How the elements are linked:
bu: q287->q654, q597->q749, q105->q192, q28->q688, q981->q497, q895->q105, q12->q418, q163->q659, q588->q966, q983->q905, q141->q597, q418->q518, q663->q731, q469->q981, q530->q141, q905->q608, q518->q535, q824->q983, q95->q950, q659->q588, q966->q738, q738->q663, q218->q287, q654->q186, q140->q916, q539->q469, q608->q530, q174->q124, q420->q218, q688->q643, q497->q95, q124->q12, q726->q824, q435->q806, q749->q874, q950->q538, q255->q895, q248->q28, q258->q248, q806->q557, q186->q258, q731->q140, q916->q713, q192->q174, q557->q539
na: q287->q659, q597->q12, q874->q518, q105->q806, q28->q731, q981->q258, q713->q749, q895->q435, q12->q981, q535->q950, q588->q824, q983->q895, q141->q124, q643->q916, q418->q497, q663->q608, q469->q186, q530->q174, q538->q643, q905->q105, q518->q95, q824->q255, q95->q28, q659->q726, q966->q983, q738->q905, q218->q163, q654->q588, q140->q141, q539->q654, q608->q192, q174->q539, q688->q140, q497->q248, q124->q469, q435->q420, q749->q418, q950->q688, q248->q663, q258->q738, q806->q218, q186->q966, q731->q530, q916->q597, q192->q557, q557->q287
ri: q287->q588, q597->q418, q874->q535, q105->q557, q28->q140, q981->q248, q713->q874, q895->q806, q12->q497, q535->q538, q163->q726, q588->q983, q983->q105, q141->q12, q643->q713, q418->q95, q663->q530, q469->q258, q530->q124, q905->q192, q518->q950, q824->q895, q95->q688, q659->q824, q966->q905, q738->q608, q218->q659, q654->q966, q140->q597, q539->q186, q608->q174, q174->q469, q420->q163, q688->q916, q497->q28, q124->q981, q726->q255, q435->q218, q749->q518, q950->q643, q255->q435, q248->q731, q258->q663, q806->q287, q186->q738, q731->q141, q916->q749, q192->q539, q557->q654
fi: q287->q895, q597->q28, q874->q643, q105->q588, q28->q12, q981->q530, q713->q950, q895->q659, q12->q731, q535->q713, q588->q806, q983->q287, q141->q248, q643->q518, q418->q140, q663->q469, q469->q608, q530->q258, q538->q874, q905->q654, q518->q916, q824->q218, q95->q597, q659->q435, q966->q557, q738->q539, q218->q255, q654->q105, q140->q497, q539->q905, q608->q186, q174->q738, q688->q418, q497->q141, q124->q663, q726->q420, q435->q726, q749->q688, q950->q749, q255->q163, q248->q124, q258->q174, q806->q824, q186->q192, q731->q981, q916->q95, q192->q966, q557->q983
su: q287->q806, q597->q140, q874->q713, q105->q983, q28->q497, q981->q124, q713->q643, q895->q824, q12->q141, q535->q874, q163->q420, q588->q287, q983->q588, q141->q731, q643->q950, q418->q597, q663->q258, q469->q174, q530->q663, q538->q535, q905->q966, q518->q749, q824->q659, q95->q418, q659->q218, q966->q654, q738->q186, q218->q435, q654->q557, q140->q28, q539->q192, q608->q738, q174->q608, q688->q95, q497->q12, q124->q530, q726->q163, q435->q255, q749->q916, q950->q518, q255->q726, q248->q981, q258->q469, q806->q895, q186->q539, q731->q248, q916->q688, q192->q905, q557->q105
ba: q287->q824, q597->q497, q874->q950, q105->q287, q28->q141, q981->q663, q713->q518, q895->q218, q12->q248, q535->q643, q588->q895, q983->q806, q141->q981, q643->q749, q418->q28, q663->q174, q469->q738, q530->q469, q538->q713, q905->q557, q518->q688, q824->q435, q95->q140, q659->q255, q966->q105, q738->q192, q218->q726, q654->q983, q140->q12, q539->q966, q608->q539, q174->q186, q688->q597, q497->q731, q124->q258, q435->q163, q749->q95, q950->q916, q255->q420, q248->q530, q258->q608, q806->q659, q186->q905, q731->q124, q916->q418, q192->q654, q557->q588

In the rows, zero is written as 45.

The rows follow the links: the fewer symbols apart two elements are, the more alike their rows tend to be.

Each row is also shifted at random along 7 hidden directions that mean nothing.

Name the element of each row.
[ 37  61  55  30  60  54  32  43  59  53  34  32  25  43  41  36  33  66  59  46  52  47  28  46  48  44  55  37  49  50  37  55  36  33  42  55  54  38  39  44  38  39  33  65  47  54  43  44  38  56  42]: q518
[ 54  31  34  44  54  36  69  34  36  39  38  55  72  47  38  38  39  37  58  59  42  47  43  68  39  35  71  42  62  41  52  37  45  54  30  39  49  38  35  50  49  26  38  34  45  53  54  55  48  33  45]: q895
[ 37  58  52  45  64  59  24  48  53  49  24  35  24  39  55  52  38  70  40  53  51  48  30  47  48  45  52  52  42  50  33  46  40  44  42  59  54  38  48  59  48  44  32  49  56  43  47  42  42  43  34]: q749
[ 37  49  50  44  48  32  41  42  30  44  43  38  66  36  46  54  53   9  34  36  50  37  30  22  54  24  44  35  40  47  48  61  32  40  53  54  35  51  67  59  38  55  60  42  47  53  54  38  38  62  47]: q663
[ 59  24  35  62  41  54  47  49  33  37  56  62  57  53  54  38  52  42  47  42  42  33  50  48  29  63  33  58  53  32  47  50  65  51  49  28  34  55  37  48  54  52  46  45  27  33  60  49  54  44  37]: q659
[ 54  36  38  44  34  44  64  47  52  44  59  63  46  49  36  30  39  54  49  59  40  51  60  51  33  58  42  57  55  47  49  32  52  54  34  27  52  40  27  37  58  38  40  35  33  29  43  50  56  37  44]: q983
[ 56  29  33  60  45  45  54  35  36  36  42  55  61  60  49  44  55  43  45  45  41  38  60  64  33  46  52  48  49  37  52  38  61  51  40  35  40  51  44  39  48  44  51  42  46  49  52  50  53  27  49]: q435
[ 46  41  43  51  53  26  67  72  35  42  58  51  51  49  38  38  52  29  22  35  41  44  43  31  48  19  66  26  31  35  72  60  24  48  56  45  32  61  38  51  60  55  45  13  32  53  59  42  30  54  23]: q981
[ 41  50  52  51  59  69  33  53  56  52  48  49  20  35  58  40  41  69  48  49  45  52  45  48  54  64  48  47  40  45  30  39  43  40  50  61  46  29  31  41  57  50  35  46  38  40  50  47  43  38  37]: q688
[ 41  57  49  41  51  43  42  31  49  47  47  42  44  56  35  31  55  33  37  36  49  39  59  37  42  34  44  37  36  56  52  52  43  34  41  45  47  44  56  24  45  53  67  58  45  53  48  33  49  51  64]: q174
[ 49  44  41  56  43  32  42  54  38  39  31  30  39  66  51  64  56  55  32  30  43  39  51  56  43  27  55  34  31  36  63  50  47  42  53  44  35  71  59  47  32  51  45  40  63  65  36  43  33  39  39]: q124
[ 40  61  49  39  42  41  30  25  51  47  28  37  44  50  40  49  49  37  32  47  52  39  52  35  41  37  26  58  40  62  40  43  50  46  34  40  57  45  69  44  37  45  64  63  64  37  34  30  57  45  65]: q186
[ 45  35  44  60  68  52  34  51  26  43  29  42  53  38  63  53  48  41  41  38  44  35  24  49  54  37  62  38  44  30  41  57  41  46  57  60  33  52  47  68  45  49  37  44  47  59  62  51  34  45  25]: q141
[ 45  39  44  44  54  37  50  47  32  43  42  36  57  45  45  47  47  34  52  33  42  40  33  53  56  30  66  24  44  32  51  58  35  40  56  56  32  54  44  48  36  46  43  48  44  69  52  52  29  51  38]: q248
[ 50  34  44  42  43  48  58  58  48  48  58  47  31  41  42  29  44  58  58  33  30  46  55  58  63  53  49  28  39  29  48  43  41  41  65  52  35  49  17  26  49  46  40  54  30  54  37  61  33  41  39]: q497
[ 34  63  55  34  38  44  43  54  59  51  52  35  22  39  43  57  42  56  43  46  48  60  46  39  56  43  48  36  34  55  44  40  31  38  48  56  50  39  48  38  41  47  40  34  52  46  32  40  36  49  47]: q713
[ 44  57  48  28  41  44  39  28  56  46  39  38  45  55  33  38  36  51  60  53  57  44  39  45  27  46  39  52  59  58  43  51  52  40  26  32  62  41  52  42  34  34  44  64  50  44  40  39  55  56  59]: q905
[ 53  34  37  51  45  39  57  26  35  39  44  54  70  52  42  39  53  24  45  43  42  39  61  56  40  40  49  44  48  43  52  37  53  48  39  40  41  44  50  36  48  43  61  46  46  50  51  47  53  33  60]: q163
[ 43  43  50  52  53  47  33  44  33  46  47  44  55  40  48  33  60  18  32  24  43  26  44  23  53  38  26  42  33  40  46  64  42  40  63  50  31  54  53  44  49  64  68  67  33  46  56  39  45  59  49]: q530
[ 54  31  37  38  35  30  66  54  41  42  48  57  62  40  31  30  35  35  44  56  42  40  37  37  36  41  34  57  58  40  51  50  44  60  40  25  48  51  34  63  54  33  39  40  32  26  45  51  54  53  32]: q287
[ 56  30  37  56  44  47  40  45  29  36  47  52  68  57  51  44  51  32  50  40  48  27  35  42  27  51  37  53  57  33  50  63  62  47  45  30  35  61  50  58  42  50  47  53  36  42  61  45  52  54  39]: q255

Start, symbols taken left to right, then the element you end at.
Answers are names.
[ 55  30  34  44  48  31  62  44  34  39  37  53  70  49  36  33  39  34  47  52  42  36  37  52  34  32  55  50  60  35  55  51  45  59  37  32  45  54  37  61  48  32  39  42  39  42  52  51  49  46  35]
su ri bu fi su: q806
[ 40  53  53  47  53  63  24  58  55  53  43  43  20  33  55  44  39  65  42  45  48  45  34  34  50  61  32  55  42  45  31  50  44  43  56  54  48  40  39  53  51  52  36  56  39  33  46  43  44  52  33]
na ba na ri na: q530
[ 48  35  41  48  41  35  48  62  35  45  38  38  43  36  53  60  44  48  38  38  35  46  36  53  62  36  48  38  39  30  47  44  37  53  64  53  35  60  43  62  38  43  34  37  51  51  33  57  31  40  29]
su ba ba su: q258
[ 36  61  58  31  62  58  32  50  60  55  46  38  25  40  38  23  36  57  49  42  50  43  31  30  49  46  44  40  43  50  39  62  33  34  48  55  52  38  36  42  51  48  40  66  33  44  50  40  41  63  40]
ba fi na su: q497
[ 41  59  49  50  47  59  23  42  49  41  51  44  42  61  53  56  47  52  48  50  65  43  36  32  14  57  42  56  53  57  45  57  59  35  29  35  52  43  62  49  42  53  42  41  48  39  63  28  57  60  47]
su su su: q966
[ 46  38  44  50  49  50  48  66  45  48  49  49  33  32  52  45  39  59  44  45  37  50  39  45  59  52  50  42  42  35  40  43  38  50  60  56  38  45  28  54  54  47  32  36  34  41  45  53  35  42  25]
ri su bu na na: q12
[ 45  51  46  33  51  45  49  33  52  47  42  49  51  48  32  26  33  47  58  59  54  45  38  44  28  46  47  54  62  55  43  49  48  45  24  35  63  35  40  48  48  31  41  54  40  37  51  41  58  52  50]
bu fi fi su na: q588
[ 55  30  38  44  55  47  52  36  38  43  35  55  62  46  40  20  40  41  53  52  42  30  40  52  34  45  43  57  61  38  44  50  54  55  39  32  49  47  33  53  53  36  45  62  34  38  54  52  56  43  43]
ba ba ri bu: q806
[ 39  56  47  35  21  22  56  39  45  44  55  35  51  47  33  60  53  21  38  36  45  53  57  36  54  29  41  31  34  54  56  40  37  39  46  46  42  49  64  32  30  47  61  32  57  55  28  39  40  50  65]
bu bu na bu na: q731
[ 43  45  49  33  51  38  45  66  52  54  28  39  29  32  39  32  32  60  31  45  39  40  28  35  58  34  35  51  42  37  42  55  29  57  58  49  50  55  31  67  50  40  34  58  41  31  31  49  36  53  22]
fi fi ri su: q497
[ 49  42  45  45  43  55  38  40  50  44  48  56  49  44  46  33  40  47  49  56  52  40  42  35  28  62  26  68  59  50  34  47  58  49  34  32  53  38  43  50  55  43  45  56  34  23  54  41  62  50  45]
ba ri bu fi na fi: q806
[ 37  52  48  47  56  40  43  27  35  45  40  39  62  41  46  50  56  13  35  38  48  43  48  37  54  27  55  33  37  53  46  47  36  39  44  58  41  37  65  40  42  51  65  42  54  59  54  38  42  46  60]
fi ba ri ba: q192
[ 37  58  52  44  54  50  30  28  45  45  44  41  52  50  45  39  52  28  42  39  56  36  44  29  37  41  37  44  42  57  43  59  46  33  38  46  47  40  62  39  41  54  64  61  47  49  57  30  52  57  63]
su ba fi ba ba: q287
